[[58, 70, 88, 78, 36, 24, 56, 53, 64, 65, 62, 60, 84, 36, 57, 43],
 [50, 82, 66, 59, 53, 36, 47, 59, 61, 71, 44, 59, 57, 48, 52, 51],
 [57, 51, 80, 75, 38, 53, 71, 48, 27, 48, 44, 59, 44, 52, 51, 58],
 [71, 55, 50, 59, 68, 58, 44, 88, 75, 60, 60, 54, 76, 38, 82, 37],
 [56, 61, 78, 75, 32, 62, 44, 32, 49, 60, 44, 56, 74, 31, 66, 52],
 [69, 43, 90, 95, 20, 47, 67, 61, 40, 73, 46, 37, 80, 60, 54, 65],
 [71, 69, 39, 71, 56, 50, 44, 69, 68, 86, 33, 47, 84, 35, 59, 66]] out 69

[[-6, 0, 11, -8, -5, 1, 18, 3, 11, -2, 25, 11, 17, -2, 19, 14],
 [23, 22, 16, 21, 21, 15, -23, 21, 14, 15, 16, 14, 8, 13, -9, 19],
 [-4, 16, 29, 4, -2, 34, -15, 10, 24, -13, 3, 25, 6, 12, -12, 24],
 [12, 0, 1, 2, 10, 13, -12, 0, -3, 12, -14, -2, -2, 13, 11, -1],
 [19, 28, 12, 31, 21, -9, 8, 24, 22, 14, -1, 18, -4, 31, -24, 13],
 [32, 3, -10, 18, 26, -16, 1, 8, -17, 30, 1, -15, 7, -4, 21, -9],
 [18, 34, 21, 34, 23, -14, 8, 31, 30, 12, 18, 27, 1, 32, -25, 26],
 [27, 5, -12, 10, 17, 7, 0, 6, -23, 29, 37, -20, 30, -20, 28, -5],
 [16, -3, 1, -4, 5, 28, -4, -2, -9, 13, 24, -5, 23, -23, 24, 2],
 [-14, 6, 27, -11, -16, 36, 7, 2, 18, -16, 10, 22, 14, -7, 6, 24]] out 16

[[122, -42, -253, 38, -202, -22, 22],
 [-439, -118, 138, -90, -286, 21, 584],
 [-259, -116, -415, -2, 51, 339, 395],
 [-720, -2, -86, -52, -213, -84, 490],
 [303, 35, -92, 137, 298, 566, -399],
 [-54, -61, -248, -81, -99, 57, 199],
 [-604, -118, 118, -112, -200, -92, 502],
 [24, -266, 134, -120, 36, 80, 231],
 [58, -286, 80, -109, -68, 8, 177],
 [4, 286, -390, 212, 192, 48, -168]] out 58

[[195, 158, 207, 20, 181, 234, 30, 146, 105, 147, 114, 144, 220, 242, 27],
 [142, 125, 200, 60, 192, 227, 61, 132, 117, 118, 109, 126, 146, 203, 115],
 [156, 119, 129, 154, 122, 135, 149, 111, 133, 106, 128, 112, 128, 91, 206],
 [113, 77, 94, 150, 151, 72, 152, 85, 139, 133, 142, 118, 143, 1, 186],
 [126, 94, 182, 77, 147, 187, 76, 129, 119, 153, 110, 147, 196, 170, 109],
 [91, 108, 132, 98, 160, 135, 103, 115, 115, 131, 115, 121, 98, 88, 142]] out 126

[[5157, 6097, 5272, 4332, 5536, 4694, 4898, 5553, 5883, 4148, 4126, 4655],
 [6680, 5985, 5835, 4695, 5345, 4341, 4037, 7196, 4874, 3463, 3552, 3969],
 [5650, 6425, 5504, 4090, 5387, 4268, 3997, 6374, 5596, 2965, 3073, 3900],
 [6429, 5565, 5773, 5023, 5345, 4697, 4760, 6668, 4980, 4550, 4612, 4570],
 [7966, 5840, 6424, 4816, 5595, 3861, 4349, 8434, 4563, 4004, 4081, 3784],
 [7245, 5809, 6129, 4853, 5407, 4211, 4258, 7702, 4697, 3911, 3979, 4031],
 [5202, 5571, 5265, 4930, 5420, 5039, 5279, 5343, 5587, 4968, 4984, 5108],
 [7806, 6020, 6422, 4026, 6506, 3294, 6513, 8314, 5894, 5825, 5937, 4400],
 [5562, 6192, 5432, 4291, 5415, 4513, 4349, 6115, 5519, 3502, 3551, 4243],
 [6370, 5525, 5728, 5103, 5410, 4764, 4935, 6529, 5007, 4796, 4809, 4721],
 [5680, 5395, 5492, 5231, 5399, 5117, 5133, 5794, 5181, 5079, 5097, 5069]] out 6370

[[5837, 5611, 5233, 6241, 5152, 7574, 5687, 6072, 5662, 5002, 5982, 7064, 3703],
 [5968, 9220, 5586, 5181, 6588, 5909, 5085, 2138, 5590, 5363, 5829, 5202, 6081],
 [4812, 4907, 5430, 5248, 4809, 4044, 5412, 6152, 5479, 6422, 5591, 4113, 6574],
 [5698, 6528, 5379, 5930, 5709, 6846, 6191, 4901, 5243, 7204, 5883, 4973, 4308],
 [5938, 5700, 5089, 6255, 5695, 7301, 6369, 5916, 5182, 7357, 5619, 5732, 3952],
 [5507, 7304, 5736, 4741, 5846, 5064, 4847, 4061, 5759, 3841, 5579, 5100, 5966]] out 5938
---
[-0.26  1.89  6.81 -4.66 -3.53 -4.17 -1.39] => -0.26, -1.39

[ 2.13 -8.70 -2.94 -7.27 -3.78  4.11] => 2.13, 4.11

[[ 2.56  0.58  1.92  0.27]
 [-6.70  0.92  0.44 -0.63]] => 2.56, -0.63

[[-2.43  7.00 -2.07  0.42]
 [ 0.00  1.44 -0.32  0.08]
 [ 0.05  0.49 -0.09  0.02]] => -2.43, 0.02

[ 1.94 -8.28 -1.21 -0.09 -1.05  1.55 -0.77] => 1.94, -0.77

[[ 0.01 -1.05 -0.76 -2.45]
 [-7.75 -1.87 -7.06  4.87]] => 0.01, 4.87

[[ 3.19  8.77 -6.20  5.41]
 [-0.73  1.19 -0.63 -0.07]] => 3.19, -0.07
---
[[-0.25 -1.34 -0.03 -1.20  2.32 -0.44 -2.14]
 [-0.98 -3.69 -2.21 -0.08 -1.91  1.80  0.40]
 [-6.66  1.83 -3.21 -2.26 -0.56  1.64 -8.06]] → -0.08, 2.32

[[2.35 2.96 1.53 3.27 3.12]
 [2.50 2.88 1.93 2.93 3.90]
 [4.82 1.56 4.34 3.09 8.87]] → 1.93, 8.87

[[ 3.21 -3.77  5.68  2.13  1.77 -1.42 -1.86]
 [ 4.93 -1.84  6.44  0.30 -0.19 -0.63 -0.44]
 [-2.36  4.77  2.07  2.50 -2.48 -1.43  4.69]] → 0.30, 6.44

[-0.26  1.82 -0.80  3.52  7.33] → -0.80, 7.33

[-0.99  2.22 -7.89  2.84 -1.40] → -7.89, 2.84

[-1.47 -8.59 -3.66  4.27 -5.63  2.52 -3.48] → 4.27, 4.27

[[-4.71  2.07 -5.96  0.97 -2.84]
 [-5.83 -1.78  0.83 -1.20 -1.64]
 [-5.25  7.55  1.40  3.90  8.35]] → 0.83, 8.35

[ 5.57  5.42  0.07  7.27 -4.44  3.13 -6.41] → 7.27, 7.27

[-0.72  4.98 -4.79 -3.12 -0.86  1.41  7.79] → -3.12, 7.79
---
[[ 2.80 -3.61  1.29 -1.85  0.87 -0.02 -3.17  3.16  3.73]
 [ 3.82  0.16 -0.75 -0.95  0.68 -1.69 -3.74  3.25  3.54]
 [ 0.90 -0.76  0.11 -3.99 -3.75 -1.79 -0.23  1.71  1.26]
 [-0.50 -0.29  3.23  4.12  1.30  0.93  0.13 -1.55 -3.56]
 [-5.06  2.08  1.89  4.59 -2.44 -0.75 -2.01 -8.15 -1.99]
 [-0.77  4.38  2.09  1.90 -0.11  1.57  3.85 -7.49  2.69]
 [ 2.92 -0.28  0.32  0.47 -3.22 -1.91  0.18  2.46  1.55]] out -0.28

[[ 5.72  4.03 -1.97  3.21  4.45  3.59  1.69 -0.40 -0.93 -1.74 -1.99]
 [ 1.70  1.71 -2.03 -0.77  2.43  0.76 -1.05 -2.18 -0.31 -0.31 -0.97]
 [ 1.61  1.62 -1.42 -2.11 -0.17 -0.30  1.44 -1.26 -0.23 -0.21  0.83]
 [ 6.83  5.20 -2.67  0.24  2.16  2.39  4.74 -0.79 -1.03 -1.79  0.16]
 [ 2.63  2.50 -1.91 -2.95 -0.58 -0.40  2.77 -1.48 -0.37 -0.40  1.45]
 [ 6.30  5.18 -3.60 -0.71  3.33  2.21  2.74 -2.37 -0.99 -1.51 -0.50]] out 5.18

[[-1.62  1.73 -1.82 -0.46  6.88  4.15]
 [-2.25  3.30  0.08  0.39  6.79  3.08]
 [-1.96  0.32 -3.34 -1.35  6.68  4.45]
 [-1.94  2.81 -0.58 -0.02  6.84  3.81]
 [-1.93  3.73  0.69  0.66  6.37  2.95]
 [-1.62  0.93 -2.44 -0.96  6.91  4.40]
 [-1.62 -0.37 -3.91 -1.46  6.60  4.50]] out -0.37

[[-0.74  3.76 -0.64  0.20 -4.85 -0.08 -4.38  2.57  0.03 -2.81  0.59  6.49
  -2.22]
 [-4.58 -1.72 -3.55 -2.19 -2.85 -6.08 -3.26 -2.58  0.03  3.91 -2.00 -0.07
   5.79]
 [-5.56 -5.14  1.72 -2.19  3.32  2.11  3.78  5.39 -1.25 -4.84 -0.32 -0.87
   0.86]
 [-4.61  4.48 -5.39 -1.56 -0.38  0.75 -5.13 -8.90 -0.57  6.73 -1.90  6.12
  -1.02]
 [ 0.71  3.98 -0.25  3.18 -0.25  1.11 -1.23  0.86 -0.62 -1.22 -0.13  2.52
  -4.85]
 [-0.86  1.15 -2.21  3.33 -0.77  0.63  2.49  0.34  0.44  1.08 -1.94  1.04
  -3.96]
 [ 5.75  5.19  0.68  6.71 -5.96 -4.12 -1.75  0.48 -4.09 -1.57 -3.48  5.12
   2.18]
 [-4.56 -2.26 -3.74 -7.24 -2.14  0.98 -4.81 -4.35 -1.51 -1.31 -1.36  3.86
  -1.10]] out -2.26

[[ 2.99 -0.10 -2.09  0.19  1.07  2.66  3.28  2.82  8.21]
 [ 4.66  0.18 -0.71 -3.59  1.19  0.66  2.93 -1.37  7.83]
 [ 5.04  0.34 -3.21 -3.24  2.85 -0.49  0.91 -1.36  7.08]
 [ 2.81 -0.04  4.37 -4.57 -1.76  1.27  4.56 -3.35  4.93]
 [ 2.99  0.11  4.39 -5.51 -1.46  0.02  3.53 -4.85  3.48]
 [ 2.50  0.03  4.90 -4.76 -2.23  1.17  4.51 -3.70  4.13]
 [ 0.11 -0.47  6.79 -2.57 -3.90  2.44  4.97 -2.18  2.03]
 [ 4.35  0.18 -2.05 -1.89  1.62  1.41  2.83  0.50  8.22]] out 0.18
